Here is a tiny trained network, its code and every weight. The questions are about switching its units off for an input and a class, where a switched-off unit gives its printed mean instead of its output.

import numpy as np


def w(rows, s, z=0):
    codes = np.array(rows[::2]) - 128.0
    scale = np.full(codes.shape[1], s)
    scale[-1] = z or s
    return codes * scale


def f(y):
    return np.maximum(y, 0)


def log_softmax(a):
    a = a - a.max(-1, keepdims=True)
    return a - np.log(np.exp(a).sum(-1, keepdims=True))


def net(x, mask):
    res = np.array(x, float).reshape(1, 6) / 4 @ E
    y = f(res @ A[0][:, :-1].T + A[0][:, -1])
    res = res + np.where(mask, y, B[0][:, -1]) @ B[0][:, :-1]
    return log_softmax(res[-1] @ U[:, :-1].T + U[:, -1])


A, B = {}, {}
E = w([
[109,119,113,81],'x0',
[187,125,1,197],'x1',
[248,205,139,36],'x2',
[179,111,216,171],'x3',
[82,183,116,247],'x4',
[137,159,16,163],'x5',
],0.0075)
A[0] = w([
[104,51,130,82,252],'neuron 0',
[97,172,170,216,177],'neuron 1',
[163,77,157,57,29],'neuron 2',
[10,151,157,66,229],'neuron 3',
[128,117,191,73,224],'neuron 4',
[127,72,144,190,170],'neuron 5',
[150,142,112,205,126],'neuron 6',
[116,124,152,145,44],'neuron 7',
[116,110,143,75,198],'neuron 8',
[73,149,73,87,194],'neuron 9',
[125,133,142,130,21],'neuron 10',
[88,164,148,47,207],'neuron 11',
[92,128,78,151,195],'neuron 12',
[136,208,13,80,134],'neuron 13',
[95,133,82,144,41],'neuron 14',
[137,89,116,85,210],'neuron 15',
[126,130,161,103,96],'neuron 16',
[95,176,151,99,163],'neuron 17',
[199,88,77,128,150],'neuron 18',
[140,154,170,118,74],'neuron 19',
[143,156,149,92,110],'neuron 20',
[108,122,158,120,23],'neuron 21',
[146,189,86,211,172],'neuron 22',
[56,205,49,110,171],'neuron 23',
[210,161,86,79,251],'neuron 24',
[175,60,212,132,63],'neuron 25',
[238,71,74,143,54],'neuron 26',
[110,21,238,62,166],'neuron 27',
[94,71,99,112,174],'neuron 28',
[98,81,123,122,144],'neuron 29',
],0.012,0.0039)
B[0] = w([
[55,144,216,136,200],'neuron 0',
[123,176,55,164,217],'neuron 1',
[190,125,148,132,184],'neuron 2',
[41,162,121,53,219],'neuron 3',
[154,229,147,100,215],'neuron 4',
[72,200,126,156,196],'neuron 5',
[187,190,35,184,201],'neuron 6',
[118,163,103,176,138],'neuron 7',
[110,142,184,18,184],'neuron 8',
[100,77,122,40,197],'neuron 9',
[177,151,147,153,129],'neuron 10',
[97,255,60,51,205],'neuron 11',
[78,131,93,114,206],'neuron 12',
[155,92,94,77,249],'neuron 13',
[114,36,98,134,167],'neuron 14',
[123,111,197,92,183],'neuron 15',
[128,187,137,120,157],'neuron 16',
[216,134,119,35,168],'neuron 17',
[149,133,119,168,207],'neuron 18',
[176,141,83,107,156],'neuron 19',
[172,189,106,76,167],'neuron 20',
[141,130,151,159,141],'neuron 21',
[168,168,49,141,239],'neuron 22',
[94,57,76,88,224],'neuron 23',
[152,161,161,66,255],'neuron 24',
[144,129,187,179,190],'neuron 25',
[177,134,166,182,212],'neuron 26',
[125,176,202,144,249],'neuron 27',
[36,85,191,116,178],'neuron 28',
[31,110,158,137,162],'neuron 29',
],0.0065,0.0098)
U = w([
[77,103,48,72,140],'0',
[158,245,23,255,159],'1',
[18,172,157,117,231],'2',
[141,82,134,149,3],'3',
[241,178,207,152,143],'4',
[95,208,83,46,171],'5',
],0.0092,0.0044)

Each question gives the input, the list of numbers given to net, and the class t.
The units are the neurons (one row each of A and B). Each row of codes is followed by its name. A weight is (code - 128) times the scale printed after its matrix; where a second scale follows, it is the last column's (A, B and U).
mask holds one flag per neuron, in row order. A switched-off neuron (its flag False) gives its mean, the last column of its row in B, instead of its output. The means were averaged over made-up inputs and are rounded, as every weight is.
A unit's drop is (log p(t) with every unit on - log p(t) with that unit switched off) / (log p(t) with every unit on - log p(t) with every unit switched off).
The circuit of an input: a set's keep is (log p(t) with only the set's units on - log p(t) with every unit switched off) / (log p(t) with every unit on - log p(t) with every unit switched off). Starting from the 12 units with the biggest drops (on a tie, the unit counted first), units are removed one at a time, each time the one whose removal leaves the highest keep (on an exact tie, the one counted first), for as long as the keep stays at least 0.8.
units of the circuit, in order: the units of the circuit, biggest drop first
unit that matters most: the unit with the biggest drop
k most important neurons: the k neurons with the biggest drops, biggest first
drop when u is switched off: that unit's drop, to one decimal
input [-1,1,-4,4,2,-5], class 1: unit that matters most : neuron 1
input [-4,-3,8,6,4,6], class 1: units of the circuit, in order : neuron 22; neuron 8; neuron 9
input [-4,5,-6,5,-7,-2], class 2: units of the circuit, in order : neuron 0; neuron 22
input [2,-7,-2,4,7,1], class 1: units of the circuit, in order : neuron 1; neuron 8
input [7,-6,-2,-8,-6,-5], class 2: 3 most important neurons : neuron 0; neuron 27; neuron 28
input [-8,-1,-3,-8,6,0], class 0: units of the circuit, in order : neuron 23; neuron 14; neuron 27
input [8,1,-3,-3,-7,-6], class 2: units of the circuit, in order : neuron 0; neuron 27
input [4,0,-7,-7,2,2], class 0: units of the circuit, in order : neuron 23; neuron 14
input [8,-3,6,4,-6,-1], class 4: units of the circuit, in order : neuron 2; neuron 27
input [-8,7,5,-7,-4,6], class 0: 2 most important neurons : neuron 13; neuron 23
input [2,0,3,-1,1,-5], class 4: units of the circuit, in order : neuron 23; neuron 12
input [1,7,-8,-7,-6,-4], class 2: units of the circuit, in order : neuron 0; neuron 28
input [-6,8,4,6,-8,8], class 4: 3 most important neurons : neuron 24; neuron 26; neuron 1
input [6,5,-8,-7,8,8], class 0: units of the circuit, in order : neuron 23
input [-6,-4,-4,-7,0,4], class 0: 2 most important neurons : neuron 23; neuron 27
input [3,6,-5,-6,-4,-5], class 2: 2 most important neurons : neuron 0; neuron 28
input [-4,2,2,2,-2,1], class 4: 2 most important neurons : neuron 1; neuron 11
input [0,1,1,-2,-5,-3], class 4: drop when neuron 12 is switched off : 0.2
input [7,3,-8,5,7,-4], class 1: drop when neuron 20 is switched off : 0.0
input [0,6,6,-8,4,-4], class 0: drop when neuron 11 is switched off : 0.1
input [8,5,3,-3,-6,6], class 0: drop when neuron 23 is switched off : 0.2
